Below are the code and all the weights of a small trained network. Each question names an input and a class and asks about switching units off, where a switched-off unit gives its printed mean instead of its output.

import numpy as np


def w(rows, s, z=0):
    codes = np.array(rows[::2]) - 128.0
    scale = np.full(codes.shape[1], s)
    scale[-1] = z or s
    return codes * scale


def norm(h):
    return h / np.sqrt((h * h).mean(-1, keepdims=True) + 1e-5)


def f(y):
    return y / 2 * (1 + np.tanh(0.7978845608 * (y + 0.044715 * y**3)))


def log_softmax(a):
    a = a - a.max(-1, keepdims=True)
    return a - np.log(np.exp(a).sum(-1, keepdims=True))


def net(x, mask):
    res = np.array(x, float).reshape(1, 4) / 4 @ E
    u = 0
    for l in range(2):
        y = f(norm(res) @ A[l][:, :-1].T + A[l][:, -1])
        res = res + np.where(mask[u : u + 5], y, B[l][:, -1]) @ B[l][:, :-1]
        u += 5
    return log_softmax(norm(res)[-1] @ U[:, :-1].T + U[:, -1])


A, B = {}, {}
E = w([
[2,95,92,179,16,188,142,166,75,159,83,51],'x0',
[111,38,64,105,187,90,60,53,140,118,50,160],'x1',
[65,223,170,133,41,126,160,6,205,151,135,77],'x2',
[209,108,161,157,153,161,95,124,73,75,120,47],'x3',
],0.0091)
A[0] = w([
[77,144,137,59,108,145,103,142,114,2,98,94,87],'L0N1',
[153,164,100,140,139,95,114,94,190,84,171,128,202],'L0N2',
[133,87,71,157,64,209,136,125,56,195,126,58,67],'L0N3',
[113,147,183,165,153,108,216,139,91,170,208,51,7],'L0N4',
[114,153,61,203,112,135,129,173,148,138,95,111,2],'L0N5',
],0.0065,0.0016)
B[0] = w([
[173,100,130,175,12,33,51,41,44,175,118,139,139],'L0N1',
[136,178,107,181,167,185,235,1,36,86,189,53,194],'L0N2',
[216,166,123,140,163,59,174,139,148,130,127,140,254],'L0N3',
[49,119,171,101,169,180,90,25,143,162,105,136,193],'L0N4',
[88,138,34,39,55,107,194,104,70,76,58,177,156],'L0N5',
],0.0085,0.0051)
A[1] = w([
[99,109,90,92,45,131,128,141,149,132,189,188,66],'L1N1',
[172,89,210,189,140,102,110,112,79,94,138,29,21],'L1N2',
[79,176,254,128,106,200,114,194,125,84,158,143,68],'L1N3',
[181,112,176,109,120,140,181,199,121,116,113,173,105],'L1N4',
[94,177,78,102,176,202,144,122,167,151,81,181,2],'L1N5',
],0.0077,0.0019)
B[1] = w([
[243,125,75,149,128,67,147,135,146,231,83,108,179],'L1N1',
[138,157,62,159,192,112,113,163,177,235,160,255,253],'L1N2',
[7,120,134,56,216,206,105,80,120,199,22,164,215],'L1N3',
[179,52,158,113,116,165,53,27,73,240,215,21,203],'L1N4',
[167,213,68,155,186,168,92,204,177,215,111,198,170],'L1N5',
],0.008,0.004)
U = w([
[163,123,129,191,126,73,103,155,199,231,113,208,113],'0',
[177,131,139,165,103,49,204,148,100,134,114,125,238],'1',
[47,3,101,117,121,124,131,97,133,130,179,73,230],'2',
[54,94,125,69,152,132,9,82,118,146,65,142,2],'3',
],0.0064,0.0019)

Each question gives the input, the list of numbers given to net, and the class t.
The units are the neurons (one row each of A and B). Each row of codes is followed by its name. A weight is (code - 128) times the scale printed after its matrix; where a second scale follows, it is the last column's (A, B and U).
mask holds one flag per neuron, layer by layer. A switched-off neuron (its flag False) gives its mean, the last column of its row in B, instead of its output. The means were averaged over made-up inputs and are rounded, as every weight is.
A unit's drop is (log p(t) with every unit on - log p(t) with that unit switched off) / (log p(t) with every unit on - log p(t) with every unit switched off).
The circuit of an input: a set's keep is (log p(t) with only the set's units on - log p(t) with every unit switched off) / (log p(t) with every unit on - log p(t) with every unit switched off). Starting from all 10 units, units are removed one at a time, each time the one whose removal leaves the highest keep (on an exact tie, the one counted first), for as long as the keep stays at least 0.8.
circuit, biggest first: the units of the circuit, biggest drop first
most important unit: the unit with the biggest drop
k most important neurons: the k neurons with the biggest drops, biggest first
top k neurons in layer l: the k neurons of layer l with the biggest drops, biggest first
drop of u: that unit's drop, to one decimal
input [8,7,0,6], class 1: most important unit	L0N3
input [3,-5,4,0], class 3: top 2 neurons in layer 0	[L0N4; L0N2]
input [2,-7,3,1], class 3: circuit, biggest first	[L1N3; L0N4]
input [0,-1,-2,1], class 2: circuit, biggest first	[L1N4; L1N5]
input [-6,-8,-3,4], class 3: circuit, biggest first	[L1N3; L0N3; L0N4]
input [7,2,0,2], class 1: top 2 neurons in layer 0	[L0N3; L0N5]
input [0,1,-7,-3], class 2: circuit, biggest first	[L1N4; L1N2]
input [6,0,-5,-2], class 1: circuit, biggest first	[L0N3; L1N2]
input [-5,1,7,-2], class 2: circuit, biggest first	[L0N2; L0N3]
input [4,1,-3,5], class 0: 2 most important neurons	[L1N2; L0N1]
input [6,1,-7,8], class 0: 4 most important neurons	[L1N2; L0N3; L0N1; L0N2]
input [7,4,-6,0], class 1: circuit, biggest first	[L0N3; L0N4]
input [7,4,1,7], class 0: circuit, biggest first	[L1N2; L0N3]
input [0,-2,2,5], class 0: 2 most important neurons	[L1N2; L0N1]
input [3,-6,-1,-4], class 3: 2 most important neurons	[L1N3; L0N4]
input [-1,5,5,0], class 2: circuit, biggest first	[L0N3; L0N2; L1N2]
input [-7,1,-1,-5], class 1: 2 most important neurons	[L0N2; L1N2]
input [-8,2,3,-6], class 1: top 3 neurons in layer 1	[L1N2; L1N3; L1N4]
input [5,5,-3,-1], class 1: top 2 neurons in layer 1	[L1N3; L1N4]
input [-2,-4,6,-3], class 2: top 2 neurons in layer 1	[L1N2; L1N1]
input [3,3,1,0], class 1: top 2 neurons in layer 0	[L0N3; L0N4]
input [-5,-6,-5,0], class 3: top neuron in layer 0	[L0N3]
input [-1,-6,-3,-3], class 3: top neuron in layer 1	[L1N3]
input [-2,-8,-3,2], class 3: drop of L1N3	0.3
input [1,-5,-3,0], class 3: drop of L1N3	0.2
input [3,-7,-3,-3], class 3: drop of L0N4	0.3
input [-7,-1,0,-4], class 1: drop of L0N2	0.6
input [-5,-4,6,0], class 2: top neuron in layer 1	[L1N1]
